Below is a small trained network, with its code and all its weights. Each question gives an input and a target symbol and asks what happens when units are switched off, that is, made to give their printed mean instead of their output.

import numpy as np


def w(rows, s, z=0):
    codes = np.array(rows[::2]) - 128.0
    scale = np.full(codes.shape[1], s)
    scale[-1] = z or s
    return codes * scale


def norm(h):
    return h / np.sqrt((h * h).mean(-1, keepdims=True) + 1e-5)


def softmax(a):
    e = np.exp(a - a.max(-1, keepdims=True))
    return e / e.sum(-1, keepdims=True)


def log_softmax(a):
    a = a - a.max(-1, keepdims=True)
    return a - np.log(np.exp(a).sum(-1, keepdims=True))


def net(x, mask):
    ids = ['Θαβφψω'.index(c) for c in x.split()]
    T = len(ids)
    res = E[ids] + P[:T]
    u = 0
    for l in range(3):
        r = norm(res)
        for j in range(2):
            rows = slice(2 * j, 2 * j + 2)
            q, k, v = (r @ M[l][rows].T for M in (Q, K, V))
            z = softmax(np.where(np.tri(T) > 0, q @ k.T / 2**0.5, -1e9)) @ v
            o = O[l][rows]
            res = res + np.where(mask[u + j], z, o[:, -1]) @ o[:, :-1]
        u += 2
    return log_softmax(norm(res)[-1] @ U[:, :-1].T + U[:, -1])


Q, K, V, O = {}, {}, {}, {}
E = w([
[142,153,105,112,8,118,7],'Θ',
[134,147,101,91,235,118,65],'α',
[84,92,153,156,149,38,70],'β',
[119,87,162,211,186,149,68],'φ',
[97,178,93,158,72,147,82],'ψ',
[136,144,117,117,113,137,200],'ω',
],0.019)
P = w([
[198,121,101,227,157,2,220],'0',
[141,75,64,251,198,125,46],'1',
[167,176,22,17,127,185,50],'2',
[169,116,38,37,116,207,124],'3',
[177,81,101,23,96,212,135],'4',
[165,65,153,28,79,218,156],'5',
[135,60,168,45,68,230,175],'6',
[72,58,174,57,73,235,207],'7',
[55,20,167,98,51,248,208],'8',
],0.0058)
Q[0] = w([
[180,213,100,104,160,157,58],'L0H0',
[207,180,46,171,219,2,149],'L0H0',
[143,147,197,211,104,108,145],'L0H1',
[143,158,152,202,237,100,162],'L0H1',
],0.0059)
K[0] = w([
[197,132,122,148,200,206,138],'L0H0',
[255,186,61,155,134,59,96],'L0H0',
[125,230,115,126,176,71,189],'L0H1',
[132,203,49,136,67,142,116],'L0H1',
],0.0062)
V[0] = w([
[224,31,165,100,144,151,164],'L0H0',
[127,37,165,215,217,94,63],'L0H0',
[6,80,127,44,96,10,152],'L0H1',
[1,211,188,114,113,173,139],'L0H1',
],0.0078)
O[0] = w([
[30,27,62,192,178,134,137,127],'L0H0',
[160,92,120,155,101,133,254,229],'L0H0',
[91,92,182,8,87,208,148,118],'L0H1',
[146,87,251,107,188,74,165,3],'L0H1',
],0.0094,0.0038)
Q[1] = w([
[225,148,79,15,149,118,253],'L1H0',
[63,51,137,80,125,122,204],'L1H0',
[72,216,137,160,170,171,75],'L1H1',
[75,155,97,179,135,39,99],'L1H1',
],0.008)
K[1] = w([
[173,162,70,38,56,108,99],'L1H0',
[61,117,199,103,97,217,171],'L1H0',
[89,80,79,134,169,75,44],'L1H1',
[113,2,145,90,105,43,96],'L1H1',
],0.0079)
V[1] = w([
[170,93,131,164,148,54,138],'L1H0',
[103,138,134,254,92,110,97],'L1H0',
[110,67,193,103,35,128,103],'L1H1',
[111,130,121,127,156,84,34],'L1H1',
],0.0085)
O[1] = w([
[137,122,108,103,38,152,67,122],'L1H0',
[183,201,86,2,196,131,112,194],'L1H0',
[163,147,72,73,183,110,131,4],'L1H1',
[182,94,129,87,32,144,232,43],'L1H1',
],0.0095,0.0037)
Q[2] = w([
[132,69,185,129,118,85,197],'L2H0',
[202,128,133,62,95,1,159],'L2H0',
[73,49,132,122,117,50,111],'L2H1',
[84,85,150,93,143,35,164],'L2H1',
],0.0057)
K[2] = w([
[254,177,103,222,20,165,42],'L2H0',
[128,82,31,81,41,90,141],'L2H0',
[154,199,151,236,95,174,190],'L2H1',
[131,137,125,118,166,229,76],'L2H1',
],0.005)
V[2] = w([
[160,207,69,153,158,81,159],'L2H0',
[107,95,114,186,72,133,124],'L2H0',
[103,116,135,106,41,13,212],'L2H1',
[129,70,80,155,134,2,47],'L2H1',
],0.0078)
O[2] = w([
[26,88,216,78,191,121,85,253],'L2H0',
[158,164,184,41,171,118,105,212],'L2H0',
[130,113,85,1,162,186,53,107],'L2H1',
[133,83,160,32,64,152,251,186],'L2H1',
],0.0074,0.004)
U = w([
[195,107,74,13,164,119,177,230],'Θ',
[72,69,128,233,53,128,135,106],'α',
[107,10,138,78,95,173,165,3],'β',
[201,160,2,209,130,30,209,150],'φ',
[216,231,253,113,172,98,137,99],'ψ',
[44,133,89,140,174,192,35,143],'ω',
],0.0083,0.0056)

Each question gives the input, a string of symbols that net reads in full, and the target symbol t.
The units are the heads (2 rows each of Q, K, V and O). Each row of codes is followed by its name. A weight is (code - 128) times the scale printed after its matrix; where a second scale follows, it is the last column's (O and U).
mask holds one flag per head, layer by layer. A switched-off head (its flag False) gives its mean, the last column of its rows in O, instead of its output. The means were averaged over made-up inputs and are rounded, as every weight is.
A unit's drop is (log p(t) with every unit on - log p(t) with that unit switched off) / (log p(t) with every unit on - log p(t) with every unit switched off).
The circuit of an input: a set's keep is (log p(t) with only the set's units on - log p(t) with every unit switched off) / (log p(t) with every unit on - log p(t) with every unit switched off). Starting from all 6 units, units are removed one at a time, each time the one whose removal leaves the highest keep (on an exact tie, the one counted first), for as long as the keep stays at least 0.8.
circuit, biggest first: the units of the circuit, biggest drop first
unit that matters most: the unit with the biggest drop
which heads matter: for each layer, one digit per head in row order, 1 if its drop is at least 0.15 and else 0, layers parted by /
input α φ Θ, target φ: which heads matter	11 / 00 / 00
input ω Θ ω ω, target ω: which heads matter	00 / 10 / 11
input ω β Θ, target Θ: which heads matter	00 / 01 / 00
input ψ Θ β α ψ β φ, target β: circuit, biggest first	[L1H1]
input ψ ω α β ω ω ω φ, target Θ: circuit, biggest first	[L1H0 L1H1 L0H0]
input β β ω, target β: circuit, biggest first	[L1H0 L2H1]
input ψ β α Θ ω Θ ω ω, target α: circuit, biggest first	[L1H0 L0H0]
input β φ ψ ω ω φ Θ φ β, target φ: circuit, biggest first	[L2H1 L1H1]
input β α ω Θ ω α ω ω, target α: circuit, biggest first	[L0H0 L1H1 L1H0]
input φ ω Θ φ β β φ, target β: which heads matter	10 / 00 / 01
input β α β, target α: which heads matter	11 / 11 / 00
input Θ α ψ, target α: which heads matter	00 / 10 / 10
input ω β β, target β: which heads matter	11 / 10 / 00
input β φ ω ω ω φ Θ ψ, target Θ: unit that matters most	L1H0
input φ ψ ω ω, target ω: circuit, biggest first	[L2H0 L0H0 L0H1]
input α ω φ φ ω, target φ: which heads matter	01 / 00 / 00
input α ψ β β ψ φ, target ψ: which heads matter	11 / 00 / 10
input ω α ω ψ α, target ψ: circuit, biggest first	[L0H1 L1H1 L2H1]
input β ω φ β, target φ: which heads matter	11 / 01 / 01
input α φ φ ω ω ψ φ α, target φ: unit that matters most	L2H1
